Below are the code and all the weights of a small trained network. Each question names an input and a target symbol and asks about switching units off, where a switched-off unit gives its printed mean instead of its output.

import numpy as np


def w(rows, s, z=0):
    codes = np.array(rows[::2]) - 128.0
    scale = np.full(codes.shape[1], s)
    scale[-1] = z or s
    return codes * scale


def f(y):
    return y / 2 * (1 + np.tanh(0.7978845608 * (y + 0.044715 * y**3)))


def softmax(a):
    e = np.exp(a - a.max(-1, keepdims=True))
    return e / e.sum(-1, keepdims=True)


def log_softmax(a):
    a = a - a.max(-1, keepdims=True)
    return a - np.log(np.exp(a).sum(-1, keepdims=True))


def net(x, mask):
    ids = ['ΔΣαεζλτψ'.index(c) for c in x.split()]
    T = len(ids)
    res = E[ids] + P[:T]
    u = 0
    for l in range(2):
        q, k, v = (res @ M[l].T for M in (Q, K, V))
        z = softmax(np.where(np.tri(T) > 0, q @ k.T / 2**0.5, -1e9)) @ v
        res = res + np.where(mask[u], z, O[l][:, -1]) @ O[l][:, :-1]
        u += 1
        y = f(res @ A[l][:, :-1].T + A[l][:, -1])
        res = res + np.where(mask[u : u + 16], y, B[l][:, -1]) @ B[l][:, :-1]
        u += 16
    return log_softmax(res[-1] @ U[:, :-1].T + U[:, -1])


Q, K, V, O, A, B = {}, {}, {}, {}, {}, {}
E = w([
[176,158,179,167,161,60,128,154,154],'Δ',
[76,142,143,148,159,83,115,250,157],'Σ',
[141,113,137,108,123,139,137,87,185],'α',
[95,71,112,55,144,61,109,167,146],'ε',
[139,109,128,57,46,143,156,107,140],'ζ',
[113,113,133,59,107,79,121,147,86],'λ',
[106,155,163,94,125,113,153,137,62],'τ',
[58,103,137,174,154,75,116,95,75],'ψ',
],0.019)
P = w([
[51,191,254,99,124,145,57,117,207],'0',
[109,116,175,126,91,104,64,138,155],'1',
[136,84,171,141,101,84,87,174,127],'2',
[142,94,164,144,114,93,131,152,124],'3',
[114,125,120,158,121,98,159,172,137],'4',
[146,111,90,154,116,79,146,173,114],'5',
[160,98,92,156,137,77,185,173,105],'6',
[161,111,66,145,145,86,173,165,98],'7',
[153,133,34,138,134,102,172,149,88],'8',
],0.0096)
Q[0] = w([
[44,115,213,9,213,170,51,204,77],'0.h0',
[187,115,97,169,119,219,170,167,126],'0.h0',
],0.013)
K[0] = w([
[89,159,248,121,82,116,37,123,193],'0.h0',
[150,188,85,141,127,128,84,162,107],'0.h0',
],0.017)
V[0] = w([
[181,194,122,166,187,112,66,181,137],'0.h0',
[25,186,126,93,117,67,130,75,1],'0.h0',
],0.0062)
O[0] = w([
[80,154,82,136,53,122,114,2,159,13],'0.h0',
[132,79,196,149,95,99,155,122,128,255],'0.h0',
],0.0076,0.00075)
A[0] = w([
[215,56,177,154,66,180,124,143,231,103],'0.n0',
[121,66,131,168,92,166,109,185,40,210],'0.n1',
[207,138,101,121,160,142,133,47,74,100],'0.n2',
[89,165,108,177,85,173,90,181,166,118],'0.n3',
[212,115,90,83,148,148,165,124,167,148],'0.n4',
[164,151,66,110,138,74,205,88,178,70],'0.n5',
[226,215,68,212,122,110,104,19,178,61],'0.n6',
[209,241,143,127,109,120,192,138,186,102],'0.n7',
[138,132,96,84,95,184,184,102,201,176],'0.n8',
[156,127,125,90,41,203,114,179,144,22],'0.n9',
[19,79,186,120,127,255,27,115,31,114],'0.n10',
[91,37,129,194,170,149,93,119,21,142],'0.n11',
[126,36,65,178,92,160,83,164,138,61],'0.n12',
[130,196,111,73,164,120,16,133,68,147],'0.n13',
[112,141,126,43,247,185,86,203,44,4],'0.n14',
[117,133,133,196,145,121,91,161,123,130],'0.n15',
],0.0069,0.0021)
B[0] = w([
[132,211,134,162,145,20,133,151,137,255],'0.n0',
[67,184,91,146,121,148,147,136,154,235],'0.n1',
[99,88,111,149,156,131,161,170,158,97],'0.n2',
[161,44,173,132,145,128,127,87,129,155],'0.n3',
[136,148,98,169,160,126,81,133,140,203],'0.n4',
[145,88,131,154,76,135,90,163,117,186],'0.n5',
[56,152,90,162,47,207,73,157,133,183],'0.n6',
[168,170,94,100,142,188,98,100,130,227],'0.n7',
[190,126,118,145,167,98,81,155,92,188],'0.n8',
[162,167,99,95,185,102,103,22,141,121],'0.n9',
[122,155,162,128,143,114,59,136,109,159],'0.n10',
[79,188,41,122,126,148,101,95,154,177],'0.n11',
[147,130,172,163,133,140,192,99,136,116],'0.n12',
[101,99,192,105,141,169,208,94,165,151],'0.n13',
[68,123,129,181,11,123,135,113,153,159],'0.n14',
[154,86,126,87,132,162,106,39,125,218],'0.n15',
],0.012,0.0021)
Q[1] = w([
[254,181,137,169,160,77,178,94,146],'1.h0',
[216,148,8,197,174,195,101,102,85],'1.h0',
],0.019)
K[1] = w([
[68,179,79,75,126,97,207,91,23],'1.h0',
[214,52,2,175,120,119,237,162,128],'1.h0',
],0.018)
V[1] = w([
[117,43,97,31,112,67,96,181,219],'1.h0',
[157,105,112,198,195,118,91,125,255],'1.h0',
],0.014)
O[1] = w([
[118,107,135,99,147,211,8,201,143,248],'1.h0',
[207,59,154,166,82,150,157,90,13,144],'1.h0',
],0.011,0.013)
A[1] = w([
[92,152,112,152,134,95,165,88,180,136],'1.n0',
[119,82,169,111,95,101,163,201,92,182],'1.n1',
[147,148,115,62,153,104,171,194,134,135],'1.n2',
[116,182,101,163,159,86,61,118,111,181],'1.n3',
[42,100,145,120,150,134,201,99,135,66],'1.n4',
[36,65,140,136,138,157,109,77,116,109],'1.n5',
[132,92,103,118,100,132,106,98,99,102],'1.n6',
[226,126,132,99,202,148,125,87,105,162],'1.n7',
[86,73,145,159,91,146,106,137,104,141],'1.n8',
[205,136,156,135,131,98,190,99,147,72],'1.n9',
[192,109,138,116,179,114,165,106,84,3],'1.n10',
[54,101,138,180,67,122,135,88,114,166],'1.n11',
[82,159,84,140,135,114,86,90,168,131],'1.n12',
[139,79,174,127,112,106,210,131,105,108],'1.n13',
[146,170,143,88,127,175,145,160,117,50],'1.n14',
[107,97,110,160,2,148,117,90,220,149],'1.n15',
],0.012,0.0042)
B[1] = w([
[191,99,110,47,201,210,94,105,79,195],'1.n0',
[160,191,104,168,137,179,149,56,187,210],'1.n1',
[93,149,201,179,116,143,113,171,115,212],'1.n2',
[68,122,118,108,125,92,190,158,90,237],'1.n3',
[42,146,126,181,94,68,43,96,45,153],'1.n4',
[202,155,62,167,101,63,153,165,106,196],'1.n5',
[136,119,185,175,133,77,119,145,135,194],'1.n6',
[175,188,62,157,116,134,116,110,163,202],'1.n7',
[86,90,142,57,134,124,142,76,106,252],'1.n8',
[88,79,43,167,30,78,142,91,168,161],'1.n9',
[49,57,175,49,141,152,137,104,118,172],'1.n10',
[133,107,93,83,139,150,135,166,251,177],'1.n11',
[222,66,142,170,62,141,167,106,141,231],'1.n12',
[199,159,146,121,176,122,113,246,77,180],'1.n13',
[127,49,126,159,147,121,110,154,158,170],'1.n14',
[35,190,170,130,187,137,157,99,101,153],'1.n15',
],0.012,0.015)
U = w([
[238,230,77,139,218,128,38,199,121,203],'Δ',
[187,71,181,187,106,164,117,167,174,87],'Σ',
[253,85,169,67,204,200,161,168,117,80],'α',
[144,81,190,128,174,153,99,135,50,141],'ε',
[192,61,95,67,172,202,46,166,151,1],'ζ',
[143,113,122,106,154,202,123,97,190,188],'λ',
[248,66,150,193,90,209,58,66,140,152],'τ',
[183,47,72,82,128,93,148,144,111,165],'ψ',
],0.004,0.0039)

Each question gives the input, a string of symbols that net reads in full, and the target symbol t.
The units are the heads (2 rows each of Q, K, V and O) and the neurons (one row each of A and B). Each row of codes is followed by its name. A weight is (code - 128) times the scale printed after its matrix; where a second scale follows, it is the last column's (O, A, B and U).
mask holds one flag per unit, layer by layer, with each layer's heads first. A switched-off unit (its flag False) gives its mean, the last column of its rows in O or B, instead of its output. The means were averaged over made-up inputs and are rounded, as every weight is.
A unit's drop is (log p(t) with every unit on - log p(t) with that unit switched off) / (log p(t) with every unit on - log p(t) with every unit switched off).
The circuit of an input: a set's keep is (log p(t) with only the set's units on - log p(t) with every unit switched off) / (log p(t) with every unit on - log p(t) with every unit switched off). Starting from the 12 units with the biggest drops (on a tie, the unit counted first), units are removed one at a time, each time the one whose removal leaves the highest keep (on an exact tie, the one counted first), for as long as the keep stays at least 0.8.
circuit, biggest first: the units of the circuit, biggest drop first
unit that matters most: the unit with the biggest drop
top k neurons: the k neurons with the biggest drops, biggest first
k most important neurons of layer l: the k neurons of layer l with the biggest drops, biggest first
input Σ Σ Δ, target ε: unit that matters most -> 0.h0
input Σ α α ε τ Δ, target α: circuit, biggest first -> (1.h0, 1.n0, 1.n12)
input ψ ζ τ ε ψ ε τ, target Δ: circuit, biggest first -> (1.h0, 1.n13, 1.n8, 1.n12)
input λ τ α Δ Σ, target Σ: circuit, biggest first -> (1.h0, 1.n12, 1.n2, 1.n0)
input Δ ζ ε Δ, target Δ: top 3 neurons -> (0.n0, 0.n9, 0.n5)
input λ α Δ Δ, target τ: 2 most important neurons of layer 1 -> (1.n3, 1.n7)
input τ ε α, target α: circuit, biggest first -> (1.n0, 1.h0, 1.n12)
input τ ε Σ τ α Δ ζ ψ τ, target ε: top 2 neurons -> (1.n4, 1.n2)
input Δ ψ α τ λ ε α ψ τ, target ψ: 2 most important neurons of layer 0 -> (0.n13, 0.n7)
input Δ α λ α ψ α, target ψ: circuit, biggest first -> (1.h0, 1.n9, 0.n11)
input Δ λ τ ε λ Σ λ, target ψ: circuit, biggest first -> (1.n9, 1.h0)
input λ α Σ λ Σ ψ α λ Δ, target Σ: top 3 neurons -> (0.n7, 0.n10, 1.n12)
input ζ Δ Σ, target λ: top 2 neurons -> (0.n14, 1.n15)
input τ τ Σ ζ α Δ, target Δ: 3 most important neurons of layer 0 -> (0.n9, 0.n7, 0.n0)
input Δ ζ τ, target ψ: unit that matters most -> 1.n9
input Δ τ τ Δ λ α ζ, target Σ: top 2 neurons -> (0.n0, 1.n12)
input Δ ψ α α ψ ψ Δ λ, target ψ: top 2 neurons -> (1.n9, 1.n10)
input ψ ψ Σ τ Σ Σ, target Δ: top 4 neurons -> (1.n13, 1.n12, 1.n8, 1.n4)
input Δ Σ ζ α ζ α Δ α, target τ: top 2 neurons -> (0.n9, 1.n7)
input ζ τ τ α τ, target λ: top neuron -> (0.n14)
input α Δ α λ ζ, target Σ: 3 most important neurons of layer 1 -> (1.n12, 1.n2, 1.n8)
input α λ ψ λ ε Δ ψ, target ψ: top 2 neurons -> (0.n11, 1.n11)
input ε Δ ψ Δ Σ Δ ζ Δ ε, target ζ: top 2 neurons -> (0.n10, 1.n8)
